[100 = 0]
0 [101  93  84 102 100  91 108 101  93  92 101  89 125 103 130  99  91  96
  99 100 113 106  79  92 103  93  98 115 123  95  85 117  91 102 116 100
 158  88  72 115 108 106 114 126  97 122 103  90  92 118  96  96  97 117
 130  90 122  97 116 110 104  90 105 101 102 102  97 102 102  95]
1 [ 80 120  69 100  51  89 141 100  98 128 113  64 103  83 138  42 102  96
  87 114  98 104  94  93 102  99  99  98 104  87 103  91 105 112 110 115
 115 104 164 100 137  89 131  93  88  87  99  86 101 102 100 120 134  97
  92 110  39 135  90 111 105  94  68 104  76 109  87 113  91  91]
2 [ 65  85 113 100 177  93  92 108  93  89  85  97 109  98 115  87  97 110
 108  80  90  66 117 106 101  94 104 108  92  96  84  95  98  99  97  90
 183  90 196  95  97  96  74 108 108  72  94 114  90 107 104 100 119 113
  92  90 114  91  88 102 105 137  86  75 115 104  98 102 141  98]
3 [ 86  82  99 103 102 104  75  87 113  67  87 110 108 101 101 134 131 113
  96 106 115 129  87  84  97 117 111 133 166 102  92  98  94 121  93  99
  93 109  54  98  94 104  58 116 131  87  91 105  96   0 101 104  98  63
  98  80 133  88  96  83 108  80 112 106 106  99 113  91  48  77]
4 [105 132  87 112  92  92  70  92  59 106  85 110  96 113  35 115  93  80
 102 101  78  95 105 103 115  79  95  92 119 124 101  83  98  91 101 109
  91 120 104  93 107 106  86 100  90 106  96  99  99 100  87 105 105 107
  85 119  88  57  92  84  70  59  90 104  95  97  91 111  51 101] -> 0 3 1
5 [101 109 109  86 110 122  95 115 123 115 105  97 127 100  79  97 102 103
 136 118 100 113  92  89  91  57 113  95 106  61 112  99 104 114 123 107
  86  91  98  79  72  95  95  85  96 132 117  95 119 110 115  96 115  71
 108 102  96 101  98  86 105  97 104 101  93 103  94 104  87 119] -> 0 4 1
6 [105 105 119 103  75 105  81  90  90 111  88 133  98 125  79  99 103 115
  75  87  98 106 100 134 128 104  96  62  95 105  96 113  94 105 107 105
 111 107 126 109 100  97 103 102 115  81  88 107  70  65  99 107  94 112
 103 102 109  93  65 114 101 102  95 101  97  92 107 102  64  99] -> 4 0 5
7 [104  53 129  98 119 102 103  97 128 128 115  95  84  96  59  78  66  95
 102 110  90 103 116  87  91 108  81  89  81 113 103  85 101 109 104 101
  42 100  98  93  83  91 109  96 108 118 136 102  95 143 118 104  99 107
  63 104  55  82 101  95 109 109 122  99 110 101  94  86  81 110] -> 5 4 6
8 [110 117 105  88  70 101  88  80  89 105  86 157  97 144  50 123  94  80
  93 102  89 118  95 101 105  70  89 109  88 112 108  84 107  86  68 102
  92 126  82 109  72 125 117 109  95 200 107  88  92 114 102 102  79  80
 110 107 107  51  79  92  97  93  83  86 128  98  93 111 103  90] -> 4 5 6
9 [ 93 114 113  63  94 108  84  92  53 106  91 110 106 102 104  99 105 129
  92  96 105 107 114 106 103  92  84 124  63  99  88  94  92  97 118 102
  88  99  89  91  96 102  82 110  95 103 104 109  95  71 117  96 108   9
  55 107  93 105 125  79 130 130 102 127  98  96  95 104  50  89] -> 5 6 4
10 [ 89 105 105  82  96 108 107 111  93  75 111  66 104 101 101 103  93 110
  81  99 104 107  99  96 117 108  80 131  89  71  85 138 109 121  90 103
  95 114 136  93 116  76 106 101 101 100 106  89 104 102  94  97  86  95
 116 102 105 109 115  84 109 109 103  89  93  97 110  83 101  95] -> 0 5 6
11 [ 87  68  84  95 107  98 109 120 102  89 114  97 101 112 144  66  93 108
 123  93  95 110 101 103  98 124 103 107  66  90  87 132 104 100 122 118
  79 100 187  90 129  84  95 104  67  80 103 109  94  87 107  94 133 109
  85  98  95 141 112 100 130 137 103  97  84 106 103  98 117 109] -> 10 1 2
12 [103 158  79  95 119  93 113  89  59  98  82 145 106 133  83 108 102 115
 118 101  90 110  94 105  96  91  96  95 118  91  71  83  85  95 106 104
  88 104  44  98  79 111 114 119 107 169  84 105  94  27  63 111  72 103
 104  78 111  90 108 107  99  84 148  89 102  88 107 107 109  89] -> 8 0 4
13 [ 69 157  62 120 154  87  98  94 125  95 113 117 111  99 103  98 105  95
  99 101 102  93  97  98 108  95  88 106 137 111  96 110 107  97  69  99
  87  91  76 101 112 116 107  98 109 115 102 121  81 107 100 116  79 141
 147 105  95  89  67 112 112  99  82  90 110  89 103 101 107 104] -> 0 10 6
14 [117 101 113  98  23 121  92 106 100  91  80 133 103 121  55  92  72 108
 103 129  85 106 106  95 100 107  99  89  13 106 124  73  90  92  91  95
  94 101  81 107 114 102  92  93  83  90 107  95 106 102 105  99 114  95
  92 116  64  97  81  99 105  98 126 110  95 111 113  79  83 112] -> 6 7 4
15 [124  88 106 100 103 113  68  94  95 111  89 110  82  90 112  89  92 112
  97  82  94 127 113 106  86 102  97 114 102  99 102  86  94 102  83  81
 109 101 116 113  83 104 102 101 111  98  94  96  89 101 101  93  73 129
  94  92 142  86 105 119  90  55 132 114 106  98  93  91  72 103] -> 6 0 10
16 [ 91 100 123 107 103 117  82  99 143 125 111  95  98 152  98  68  75 106
  97 118 107 103 112  91 111  98 100  94   0  94 136  59  86  79 109  89
  35 108 109 103  75 125  97  97 113 116 122  95  96 136 108 102  93 130
  92 121 120  83  87  90 114 128 120 100 114 101 106 104 102  86] -> 7 14 5
17 [ 97 101 100 117  80 104  98  89  79 110  97 100  86 107  62 126 120 109
 108  97 115 124  96  81 100 105  99  80 121  86 104  79  88  99  69 102
 107 115 118 102  82  88 108  78 143 173  79 112  85  92  82 116  94 122
  92  93 105 112  88 111 106  94 102  99 114 108 109  96  55  92] -> 6 15 4
18 [128 109 117  99 197 118 103  91  85  84 112  93  99  85  84 136 111 100
 106  99 112 125 104 109  95  94 114 102 139  64 108  78  98 107 110 103
 108 109  95  98  88 110 114  95  95  99  95 110 131  96  95  85 102 119
  92  75 146  96 108  91 117  80  87 104 114 105 131 100  96  82] -> 15 5 0
19 [103 122  99 112  12 108 103 102 115 104 119  83  90 111  92  88 100 101
  89  85  99 107  97 109 109  87  98 104  33 111 112 105 109  92 122 119
  97  98 111  95 114  94 106 107 104  89 118  99  79 115  91 113 101 127
  93 124  61 106  74 106  97 111 106  93  80 101  98 116  93  91] -> 14 6 1
20 [ 86  30 106 112 177 118 115 104 140  98 104 110  96 103  87  88 105 114
  96 117  87  99 100  89  93  79 121 115 123  62  99  87 102  98 105  94
 133  90 118  98  78 107  92  95  93   9 104 101 100 100 105  79  66 109
 101 113  96 115 111 110 112 127 113  88 123  89 114  81 129  96] -> 2 18 10
21 [130  65 115  92  91  99 102 104  82  90  98 102 101 112  52 101  93  92
  96  91 104 132  98  99 100  90 101  83  63 102  95  78  89  86  96 101
  81 103  94 112  93  90 126  93 105 170 115 105 111 105  98  93 107  97
  50 108  82  86  94  86 105  79 111 118 111  99 113 107  91  90] -> 7 17 8
22 [110  53 106 112 115  92 100 101 116  88 101 104  85 113 110  96 104 129
  99 108 103 113 101  88  70 111 120 124  73 103  83  98  85 123 103 111
 101 103 148  95 106  90 110 104 106  63  78 103 107  93 118  89  99 127
  80  88 106 122 110 109 101 102 112  98  98  86  93  86  98 100] -> 11 15 10
23 [110 110  99 115 111 122  63  98  84  97 102 160  80 154 108  98 139  96
 110 146 113 135  93  91 112  87 105  91  90  96 108 103 101  98  89 104
  92 127   7 103  91  90 120 107 138 100 104 104  94  17 105  99  85 100
 105 104 122 112  89 104 105 102 109 112  90  97 111  88  77 100] -> 12 3 6
24 [108 111 114  95  96  96  88  99  76 104  94  69 117  63 104 120 112  88
 110 113  91  99 113  92  95 100  98 105  97  87  92 106 100  92 111 106
  78  87  60 100  70  93  98 100 107 129 102  82 121  90 107 101 148  75
  99 107  85  85  85  91 115 106  79 114 102 124 120 105  47  98] -> 5 9 21
25 [107 105  96 106 106 106  60  78 105  97  87 144  90 104  61 139  86  94
  97 115 110 100  90  91  92  81 114 110 139  91  84 108  81  94  79  68
 104 104  35 100  80 102 100 105 115 148  90  76 112  14 109  85  55  98
 124  96 117  70 107  99  95  63 106 103 115 100 101 104  92  88] -> 12 3 23
26 [ 89 110 110  94 146 110 109  94 133 121 113  95 100 100  94  98 108 136
  86 116 113  97  95  77  87  69 110 116 104 103 108  82 102  98  97 102
 106  90 104  94  80 106  94 106  60  24  99 106 101 120 123 100  93  99
  84  91 105 110 107 102 119 133  92 100 124  78  98 109 141 102] -> 20 22 5
27 [ 94  14 109  86 103 127 109 111 120 113 111  93  93 101 103 121  71 143
  95 137  98 115 110  89  85 103  95 110 105  70 106  74 108  90  89 113
  49 112 116 100 112 125  97  93  96  94  93 108 104 107  82  98 107 108
  60  92  96 118  99  85  98 101 104 102 106  86 105  84 117 116] -> 22 7 10
28 [124 104 103 114  99 103  57 103  85 101  97 166  96  94 109 108  91  71
  87  94 104 114 112  86 106  79  96 105 132  99  87  87  96 107  80 110
  99 100  20 115  84 107  97  97 148  80 102  95  94  22  90 115  81  98
 114 104  95  87  95  82  71  39 104  94  95  91 105  88 105 112] -> 25 23 3
29 [114  79 102  92 140  96 109  99 111 103 108 104  98 100  94  80 116 123
 113 110 100 111  89  95  97 122 105 107  80  80  88 114 127 111 113 103
 116  82 130 107  98  93  86  97  63   0 107 105 102 172  94 101  85 131
  84  98  98 107 106  99 111  93 102 107  90  94  95 113 102 118] -> 26 22 20
30 [119  75  91 106 113  97 144 109 140 105 111 109  94  76  83  94 102 128
 119  73 100  80 115 104 101  81 117 126  90  99  93  99 104 114 102 129
 150  93 105  99 104 109  96 112  75  80  77 100  84 128 120 100 115 120
 109  78 106 113  89  94 114 143 100  91 111  93 109 100 155 117] -> 26 22 0
31 [134  58 114 103 100  97  97  91 100  62  94 113  93 102  82  93 103  97
  94  92 108  88  86  86 104  98 100 119 145  54  84  82  98 102  84  86
  97 116  76 123 105 103  76  87 123  77  82 100 119  43  90 109  89  65
  95  82  81  97  97  99 119  77 103  94 105  96 111  92  90 101] -> 3 28 25
32 [ 97 134 100 115  39  83 114 103 107 126 116 100 110 120  92  97  87 104
  87 100 101  86 106 115 100 130 110 103  76 128  91 104  98 100  99  84
 108 109 130 100 124  97 114 100 103  97  97 115 101 112  74  96 110 141
  99 117  78  93  99 119  90  98  94 101  80  91 118  99  81 100] -> 19 6 10
33 [ 99  92 100 106 181  90  89 114  95  99  91  95 122 118 102 110 122 100
 103 127 101  91 101 103 100  93 103  93 138  98  68 123  94 103  93  93
 145 106 123  92  81 100  63 122 160  85 109 102  99 128  94 109 112 108
  96  86 138  96  84 109 123 106  98 108  98 110  98 112  87  79] -> 2 0 18
34 [104  64 120 127 109 100 125  80 104 103  97 122  87 112  92  88  82 103
 106 106  89  95 113 105  94 112 117  95  91 103 120  75 112  78 102  92
  45  93 105 112  99 107 102  97 105  71 101  86  92 144  97  93  98 154
  95 100  77 105  96  92 112 107 119 100 104  87 112  92  91 137] -> 7 27 22
35 [110 121  94  72  96 103  90 102  66 100 115 102 122  91  90  87 104  95
 110 105 115  76  95 118  99 124  91  99  91 104 105 125 104 109 100  96
  64  79  61 106 111  52 102  87  87 114 102 103  84 114 103 102 103  80
  85 104  82  87  89  80 105  93  90  98  79 124 106 106  65  96] -> 24 10 5
36 [ 76  98  85 126  94  67  94  81 126 109  95 101 115 108  99  95  89 105
 104 106 101  86  90 102 111 106  97  85  98 100  83 100  98 105  92 116
  97 104 103  97  97  99 106 115  95  84 101  84  91 142 111 111  64 175
 133 116 112  97 105 107 114 107 102  89 101 108  80  98  99  95] -> 0 13 34
37 [ 65 146  92 135 109  99 100  96 141 108  89  95 147 101  86  82 103  76
 100  96  97 102 120 107 105  85 116  61 120 101  81 117 104  96 115 111
 161 105  96 103 102 137  78  96 141 102 100  93  90 140 104 103  63 161
 140 106 131  81  84  99 111 115 115  95  98  96  76  98 141  94] -> 36 13 0
38 [120  98  93 111 115  87 112 113 116  94 100  76 129  63  92  85  99 126
  99  94  99 105  92 105  89 123 100 106 102  76  68 121  96 100 103 126
 176  97 128 114 106 124  96 106  99   0  95  98  91 106 104 106 104 176
  92  90 127 128 104 106 125 101  73 108  92  82 110  96 146 103] -> 29 30 22
39 [ 99 103 101 107  99 125 101  96 122 102  97  74 126 115  88  81  97  79
 109 106 108  86 101 103 105 100  94 108 120  92  85 105 104 111  98 102
 169  93  98 102 111  99  97  98 111 104  89  91 102  82 108  94 115  92
 107  97 116  90  85  79 119 113  77 103 117 100 104  96 147 112] -> 0 30 10
40 [105  91  86 110 108 102 114 103  52  80 100  71  90  40 102  80 106 105
 103 107 107  84 103 111 110 140  86 122  94 103  96 130 105  95 110 104
 127 100 121 113 126  57  86  95 104  62 110 107  88 107  90  91  82  51
 110  76 114 113 128  87  96 116 106 105  99 114 100  89  57  75] -> 10 35 0
41 [ 76  86 104 129  90  99 109 100 120 133  87  98 121 115  79  92  83 106
 101  93 104  92  93 103 117  97  96  97 108 104  85  79  91  84 104 104
 100 103 117  75 101 119  88  97 129  98 103  86  87 110 104 113  92 182
 145 104 124  99 100  90 103 117 103  62 126 108 107  96  91  95] -> 36 37 34
42 [ 87 158 102  87 110  87 115  96  55  98  91 102  81  93  91 107 107 104
  77  89  93 101  98 115 103 117  66  64  92 151  99 118  97  86 115  93
  49 101 101 109 116  77 102  99  90 200  86  92 103  80  75 110 124  57
 101  90  90 104 103  97  82 106 100 101  73 114  92 102  35 113] -> 35 24 4
43 [105 119 108 100  25 122 108  84  80  89  88  96  81 102  71 137  99  72
 106 134 104 103  95  88 101  86  93  70 122 122 115  62  93  88  92 113
 101 114   0 116  63 119 151  91 123 200 110  95  99   6  75 103  99  73
  93 123  85  76 104 101  71  96  85 106 108 101  94  96  90  96] -> 25 8 12
44 [ 82 117 104 103  99  81  94  99 119 110 105  76 123  95 104  71  84  87
 121 111 103  91 101  93 119 111  91  73  85 116 103 116 111  87 110  97
  83  89  70 105  84  86 105 103 112 136 109  91  91 120 110  88 104  64
 105 130  64  77  67  87 103 136  81  97 107 115  75 104 110 107] -> 35 24 5
45 [104 137  81 106 102  75 108  95  57  94  88 118 123 111  99  94 113 114
 102  92  71  97 111 115 106  98  88 106 167  92 115 128 107 115 110  94
 149  98 129  97 105  68  70  95 150  75  93  99  94 115  87  81 110 102
 100  75 111  96  97 103 113 100  70 106 113 109  95 125 117  94] -> 33 39 0
46 [ 91 111 108 107 179  98 126 109 141 121  95  79 101  93 141  89 110 111
 111 112 101  94  95 101 112  98  98 115 133 104  85 106  99  90 109 102
 167  93 192 112  97  88  67 100  92  90 108 102  90 130  98 100 116 115
  85  92 130 106  90  89 116 118  71  92 104 114  95 102 102  95] -> 2 33 39
47 [102 107  89 108  97  89  81 103  93 118 103  87 101 110 130 102 110 114
 113  76 106 105  95  99  87  91  96  94  98  91 120 108  80  82  91 103
 184 109  71 102  79 110  97 101  78 123 105 100  95 135 132 115 106 122
  94  95 130 103  83  96  88 106  95  88 117 101  90 103 127 101] -> 0 39 30
48 [ 93 116  82 114 108 102 146 100 133 117 111 110  92  94  84  87  80 116
  86  89 105  80  88 109 111 120 105 116  93 124 115 105 108  96 117 122
 102 104 125 118 123 103 102  91  90 109 100 109  92  98 103 101 121 111
  89  96  44 108  92 119  81  92 108 101  77  94 112 102 107  98] -> 32 19 1
49 [113 101 105  95 109 111  43  98  64 100  84 148  99 115  97 101  98 114
  98 128 116 114 101 105 108  98  93 100 132 100 105  81  85  86  73  99
 103 119  81  98  90 112 106 102 145  89  90  81 102  20 100 100 101 101
  94  81  91  87  80 116 102  74 135 124 114 102  90  84  87  80] -> 28 23 25
50 [109  26 106 121 114 117  98  98  90  98 105  71  99  82  91  95  90 138
 115 116 104 105 105 105 101 108 106 101  97 111 123  98 103  98 105  93
  89 110 119 101  95  99  87 109 106  97 107 105  95 104 128  85  97 101
  92 109 105  94  95  96 124 104  87  96 116 101 114 101  79 112] -> 22 27 34
51 [101  71  90 110  95 103  90 100 134 131  90 102 120 102  78  88 101 133
 122  94  92 114 103  95  89  95  94 100  79  60 108  84 104 103 102  94
 111  89 110  89 102  98 113 102  74  90 114  88  90 129 124 115  77 143
 114  94 114 102  85 117 103 109  79 100  99  95 106  77 134 123] -> 36 30 41
52 [ 65  89 110  90  96  94 127 105 137 122 115 106 106 101 104 110  86 100
 104  99  96  76  90 103  96  99 119 105  49 103 109 109  87 110 103  99
 107  83 138  83 103  99 118 103  80  93  84  99  95 110 119  94 103 131
  81 105  69  98  93  85  90 103 109  95 106 103  83 105 120  89] -> 48 22 32
53 [130 113 106  96  34 102 104  94  58 104  98 121  64 100  88  85 108  93
 106 137 110  99 105  87 116 121  96  82  98  90 123  71 101  87  89  87
 117 114  98  82  91 101  88 116 127 156 115  87 119  78  81  88 112 108
  86  97  82  81 101 101 106  69  95  90  84  98  97 105  37  93] -> 17 4 21
54 [113  55  99 118 104 109 108 110 123 105  91 104 135 115 102 103 101 124
 130  91 105  88  87  94 104  95  96 101 107 102  87  78  95 107  93  99
  87  90 115 105  60 103 107  97  91  86  93 101 104 112 105  90  69  93
 100  88 105 103  88  98 103 105  89  98  93  74 116 104 105 102] -> 50 51 22
55 [102 164  73 120 108  88 102 110  82  84  88 113  84  96  91 114 119  82
  75 112  90  90 103 105 108 113  81  87 118 116  79 101  97  83 101 100
 141 109  87 110  96  93 123 102 114  92  88 112  65  65  88 123  87 132
 120  87 102  93  95 116  95  71 111 104 126 100 109 105  97  75] -> 13 6 0
56 [109  28 113 100 114 109  91  96 141  99  85  95 105  92  92  83  97 103
  94  97  89 101 110  69  89  64 121 105  78  36 101  87 105 110  85  98
  98  98 123 101  91 115  57 106  65   0 111 108 110 116 138  95  92  95
  87  97 124 103  91  93  97 137 101  98 130 101 115  93 174 122] -> 20 26 51
57 [ 91 103  95 106 118  98  91 103 102  65 115 111  94 105  82 110 116 134
 114 113 118 129  90 100  86  91 103 119  92  71 118 101  85  99  91 102
  77 108 104 108 109 104  82 108 113  67  97  99 101  84  98 106 109 117
  85  71 100  96 104  82 100 103 100 111  98 103  95  90  95  98] -> 22 10 50
58 [125  64 109 113 107 102  90 105  67  81 103  82 103  66 112  99 105 126
 101 103  94  95  87 102  91 106 100 119  80  78 103  82 112  90 113 121
  51 100 103 102  79  90  59  92  78  99 104 106  93  85 113  99  95 108
 103  90 102 108 108  82 112  95  99 100 101 102  92  96  54  90] -> 50 57 24
59 [100 101 109 105 186  94  80  88  77  77  86  87 133  84 100 101 135 138
 107 104 107  89 100  88  96  91 109 103 137  98 113  96  97 115  63 105
  95  98  75 109 109  95  97 101  99  77 108  96 115 126 105 104  86  64
  96  71  84  59  99  91 105 108 112 102 117 106 112  88  87  94] -> 57 18 33
60 [104 105 101 103 200 102 108 115 111  95  96 101 131  87 103  75  93  83
 104 103 109 103  93  89  98  85  97 112 141  93  77 110  99 108 112 101
 108 108 116  96  94  89  98 101 110  17 105  88 101 121 130  92  64 142
 123  96 149  93  91  91 122 117 104  93 117  94 108  88 157 107] -> 20 26 33
61 [ 79  81 107 102  60  88  90 101 117  91  86 103 127 124  89  78  80  75
  98  90 102  99  80 103 113 103  90  61  99 105  90 108 104  98 113  84
  99 100 103  98  89 123 112 107  93 139 107 106 110 163 100 103  78  96
 130 111 105  93  58  91  85 122 101  88 111 108  87  79 122 104] -> 44 36 54
62 [ 70 103  85  96 123 117 105 110 124  98 102 106  83  71 138  96  94 110
 108  76  88  93  99  97 120 108 105 114 100 102  93 136 103  83 117 119
 101  90 200 104 127  98 112 104 105   6 100 103  90 187  84 113 115 123
  99 103 108 126 120 105  99 112  57 111  76  93 118 101 142 106] -> 29 11 46
63 [132  92  98 109 119 110 106  97  62  98 111 101  57  56 109  91 112 131
  94  94 101 107 101 105  93 105 114 129 103  73 107 104 102 125  90 112
 120  99 154  98 107  61  89 105 106  15  90  98 103  78  78  92  87 153
  67  69 103 137 104  90  99  95 113  92  95 120 121  99 107  92] -> 22 57 29
64 [112  98 100  89  93  95 127 114 142 124 112 110 114  95 126  76 108 113
 100  88  95  96 115 100 102 107 105 101  56 107  87  92 117 112  95 106
 108  95 120 114  97  87  74  98  92   0 112 105 108 110 108  99  96 112
  96  83  95 109 103  88 122  98  66  89 109  99 109 102 122  97] -> 29 26 22
65 [117  86 101 122  70  93 103  90 124 113  89 131  94 159  58  98 104  85
 110  99 101  97 111  75 103  95 103  82  97  97 100  61  93  96  67 112
 106 104 114 100 104  97  95 102 128  69  95  76  97  97 103  93  67 127
 120  99 106  88  72 108  79  69 106  76 121  95 105 103 134  90] -> 41 54 36
66 [ 66  92 110 100  58 107 102  90 102 126  96  85  95  93  91 101  97  94
 118  98  87  86  97 110 104  97  90  91  40  92  89 101  94  89 107 102
  81  99 151  88  85 110  95  95  79  80 112 103  78 102 117  98 118 136
 109  96  65  91  95  89  95 104  99 103  97 103  82  91  95 129] -> 52 19 32
